Below is a small trained network, with its code and all its weights. Each question gives an input and a target symbol and asks what happens when units are switched off, that is, made to give their printed mean instead of their output.

import numpy as np


def w(rows, s, z=0):
    codes = np.array(rows[::2]) - 128.0
    scale = np.full(codes.shape[1], s)
    scale[-1] = z or s
    return codes * scale


def norm(h):
    return h / np.sqrt((h * h).mean(-1, keepdims=True) + 1e-5)


def f(y):
    return np.maximum(y, 0)


def softmax(a):
    e = np.exp(a - a.max(-1, keepdims=True))
    return e / e.sum(-1, keepdims=True)


def log_softmax(a):
    a = a - a.max(-1, keepdims=True)
    return a - np.log(np.exp(a).sum(-1, keepdims=True))


def net(x, mask):
    ids = ['αβγζηθλμξπστφψω'.index(c) for c in x.split()]
    T = len(ids)
    res = E[ids] + P[:T]
    u = 0
    for l in range(2):
        q, k, v = (norm(res) @ M[l].T for M in (Q, K, V))
        z = softmax(np.where(np.tri(T) > 0, q @ k.T / 3**0.5, -1e9)) @ v
        res = res + np.where(mask[u], z, O[l][:, -1]) @ O[l][:, :-1]
        u += 1
        y = f(norm(res) @ A[l][:, :-1].T + A[l][:, -1])
        res = res + np.where(mask[u : u + 4], y, B[l][:, -1]) @ B[l][:, :-1]
        u += 4
    return log_softmax(norm(res)[-1] @ U[:, :-1].T + U[:, -1])


Q, K, V, O, A, B = {}, {}, {}, {}, {}, {}
E = w([
[122,140,106,117,154,121,161,72,169],'α',
[92,120,101,149,148,104,128,124,202],'β',
[107,112,128,122,97,126,115,118,115],'γ',
[115,104,126,149,102,129,111,123,113],'ζ',
[121,94,132,142,116,138,122,135,121],'η',
[96,92,135,119,121,151,134,102,105],'θ',
[128,94,137,145,117,128,138,125,122],'λ',
[110,125,60,134,170,162,111,113,186],'μ',
[120,99,140,118,109,128,137,124,122],'ξ',
[123,106,129,128,96,116,109,136,122],'π',
[118,129,151,118,98,109,129,111,129],'σ',
[77,187,135,146,129,172,172,95,253],'τ',
[113,181,139,158,159,79,152,156,102],'φ',
[148,174,95,98,196,141,116,194,165],'ψ',
[196,220,194,231,156,201,15,179,114],'ω',
],0.0057)
P = w([
[169,135,65,208,114,115,172,186,130],'0',
[172,68,157,121,137,154,138,5,137],'1',
[168,74,146,118,147,126,112,32,126],'2',
[165,93,142,106,143,119,86,46,132],'3',
[170,90,143,84,131,111,88,35,122],'4',
[172,95,138,89,122,97,99,43,123],'5',
],0.0021)
Q[0] = w([
[132,44,154,87,2,167,100,150,75],'0.h1',
[126,212,127,106,203,165,130,203,172],'0.h1',
[80,68,182,186,38,89,169,141,85],'0.h1',
],0.006)
K[0] = w([
[105,28,50,215,2,101,250,90,191],'0.h1',
[179,124,228,107,213,154,37,75,158],'0.h1',
[128,108,6,129,113,163,196,112,163],'0.h1',
],0.0051)
V[0] = w([
[6,48,95,123,159,234,160,119,95],'0.h1',
[96,143,236,194,125,183,110,4,139],'0.h1',
[186,82,119,108,119,249,58,194,145],'0.h1',
],0.0033)
O[0] = w([
[167,157,75,83,4,130,183,153,150,202],'0.h1',
[119,138,97,230,106,105,161,58,127,2],'0.h1',
[238,173,114,96,136,107,70,125,155,103],'0.h1',
],0.0042,0.00089)
A[0] = w([
[153,128,137,75,191,124,186,41,123,254],'0.n1',
[150,67,126,126,201,160,160,174,93,24],'0.n2',
[94,133,191,95,81,3,149,143,103,142],'0.n3',
[144,108,123,141,54,121,138,167,95,182],'0.n4',
],0.0031,0.00087)
B[0] = w([
[164,163,95,213,124,104,4,204,170,253],'0.n1',
[131,160,154,65,91,40,140,75,123,163],'0.n2',
[112,61,118,162,166,218,136,87,96,205],'0.n3',
[99,147,172,139,192,126,82,77,153,220],'0.n4',
],0.0032,0.0021)
Q[1] = w([
[95,122,175,90,165,220,215,208,18],'1.h1',
[152,253,30,116,211,217,155,195,220],'1.h1',
[75,241,64,166,245,100,190,202,244],'1.h1',
],0.0053)
K[1] = w([
[117,83,153,112,123,168,144,108,74],'1.h1',
[174,136,110,91,148,129,87,35,129],'1.h1',
[107,127,135,121,171,88,96,2,156],'1.h1',
],0.0088)
V[1] = w([
[126,83,137,61,116,139,192,84,210],'1.h1',
[124,104,74,199,92,2,104,113,155],'1.h1',
[71,154,87,116,100,190,57,93,132],'1.h1',
],0.0039)
O[1] = w([
[188,67,116,82,157,34,137,125,44,141],'1.h1',
[160,147,169,104,108,254,92,77,88,254],'1.h1',
[58,175,253,131,67,57,95,105,84,151],'1.h1',
],0.0042,0.001)
A[1] = w([
[130,107,184,78,254,156,52,152,57,9],'1.n1',
[96,147,143,150,28,231,151,93,116,82],'1.n2',
[246,164,69,59,69,171,123,123,170,2],'1.n3',
[197,160,151,58,15,114,116,145,26,45],'1.n4',
],0.0038,0.0013)
B[1] = w([
[126,240,100,135,169,77,218,121,169,233],'1.n1',
[166,116,142,44,136,70,173,184,136,254],'1.n2',
[3,185,104,109,106,96,95,74,46,255],'1.n3',
[160,150,125,237,185,186,161,236,160,231],'1.n4',
],0.0047,0.0023)
U = w([
[221,136,153,105,202,182,230,118,108,39],'α',
[101,36,101,137,149,218,134,166,213,166],'β',
[178,38,101,68,157,46,104,174,119,253],'γ',
[186,59,171,186,103,102,121,85,49,106],'ζ',
[64,111,215,126,68,27,68,165,128,108],'η',
[155,181,100,148,44,108,218,156,54,168],'θ',
[110,81,212,59,130,124,177,96,47,110],'λ',
[23,176,75,104,74,107,50,121,72,117],'μ',
[167,115,42,81,141,199,113,65,84,152],'ξ',
[141,137,214,50,90,193,65,157,155,224],'π',
[135,84,62,216,87,84,86,85,203,76],'σ',
[125,167,130,130,39,107,205,83,254,79],'τ',
[8,139,165,197,217,129,191,109,100,95],'φ',
[133,234,106,59,204,64,114,177,215,9],'ψ',
[204,162,140,243,160,161,34,165,150,195],'ω',
],0.0064,0.0021)

Each question gives the input, a string of symbols that net reads in full, and the target symbol t.
The units are the heads (3 rows each of Q, K, V and O) and the neurons (one row each of A and B). Each row of codes is followed by its name. A weight is (code - 128) times the scale printed after its matrix; where a second scale follows, it is the last column's (O, A, B and U).
mask holds one flag per unit, layer by layer, with each layer's heads first. A switched-off unit (its flag False) gives its mean, the last column of its rows in O or B, instead of its output. The means were averaged over made-up inputs and are rounded, as every weight is.
A unit's drop is (log p(t) with every unit on - log p(t) with that unit switched off) / (log p(t) with every unit on - log p(t) with every unit switched off).
The circuit of an input: a set's keep is (log p(t) with only the set's units on - log p(t) with every unit switched off) / (log p(t) with every unit on - log p(t) with every unit switched off). Starting from all 10 units, units are removed one at a time, each time the one whose removal leaves the highest keep (on an exact tie, the one counted first), for as long as the keep stays at least 0.8.
circuit, biggest first: the units of the circuit, biggest drop first
unit that matters most: the unit with the biggest drop
k most important neurons: the k neurons with the biggest drops, biggest first
k most important neurons of layer l: the k neurons of layer l with the biggest drops, biggest first
drop when u is switched off: that unit's drop, to one decimal
input σ σ μ π ω β, target ω: circuit, biggest first => 0.h1, 1.h1
input π φ μ λ, target ψ: most important neuron => 1.n1
input η λ ξ σ, target μ: circuit, biggest first => 1.n3, 0.h1, 1.h1
input α β ξ φ σ σ, target λ: 3 most important neurons => 1.n2, 0.n3, 1.n4
input ζ λ π, target π: circuit, biggest first => 1.h1, 1.n2
input η μ φ λ, target μ: circuit, biggest first => 1.n3, 0.h1
input λ τ π μ π, target ξ: circuit, biggest first => 1.h1, 0.n1
input ξ ψ ζ η μ, target μ: circuit, biggest first => 1.n3, 0.h1, 0.n4, 1.n4
input σ ζ η μ, target μ: circuit, biggest first => 0.h1, 1.n3, 1.h1, 0.n4
input ξ λ γ, target γ: circuit, biggest first => 1.h1, 0.h1
input γ θ ζ θ, target η: circuit, biggest first => 1.h1, 0.h1, 0.n4, 0.n1
input α α σ, target λ: circuit, biggest first => 0.h1, 1.n2, 1.h1, 0.n1
input π ζ β μ ξ, target ψ: circuit, biggest first => 0.h1, 1.n1
input γ ω η θ η, target η: circuit, biggest first => 1.h1, 0.n4, 0.n1, 0.h1
input β τ λ, target α: circuit, biggest first => 1.h1, 1.n1, 0.h1, 1.n3
input σ β ξ λ, target φ: circuit, biggest first => 0.h1
input τ φ π π λ σ, target ζ: 2 most important neurons of layer 1 => 1.n3, 1.n1
input θ ξ τ ξ σ, target θ: 2 most important neurons => 1.n4, 1.n3
input μ γ η, target ω: 2 most important neurons => 1.n4, 1.n2
input λ β ξ, target ξ: 2 most important neurons => 0.n1, 1.n3
input η λ ψ λ θ θ, target μ: unit that matters most => 1.n3
input β μ π ξ σ, target α: 2 most important neurons of layer 0 => 0.n3, 0.n1
input γ θ π ζ ξ λ, target η: 2 most important neurons of layer 0 => 0.n4, 0.n1
input η ξ φ ω φ, target ω: 2 most important neurons of layer 1 => 1.n3, 1.n2
input μ λ λ ζ α ζ, target ω: 2 most important neurons of layer 1 => 1.n4, 1.n2
input π ξ ω ψ, target ω: 2 most important neurons => 1.n2, 0.n1
input ξ σ λ η η, target γ: drop when 1.n3 is switched off => 0.0
input ξ τ φ τ ξ, target γ: most important neuron of layer 0 => 0.n1
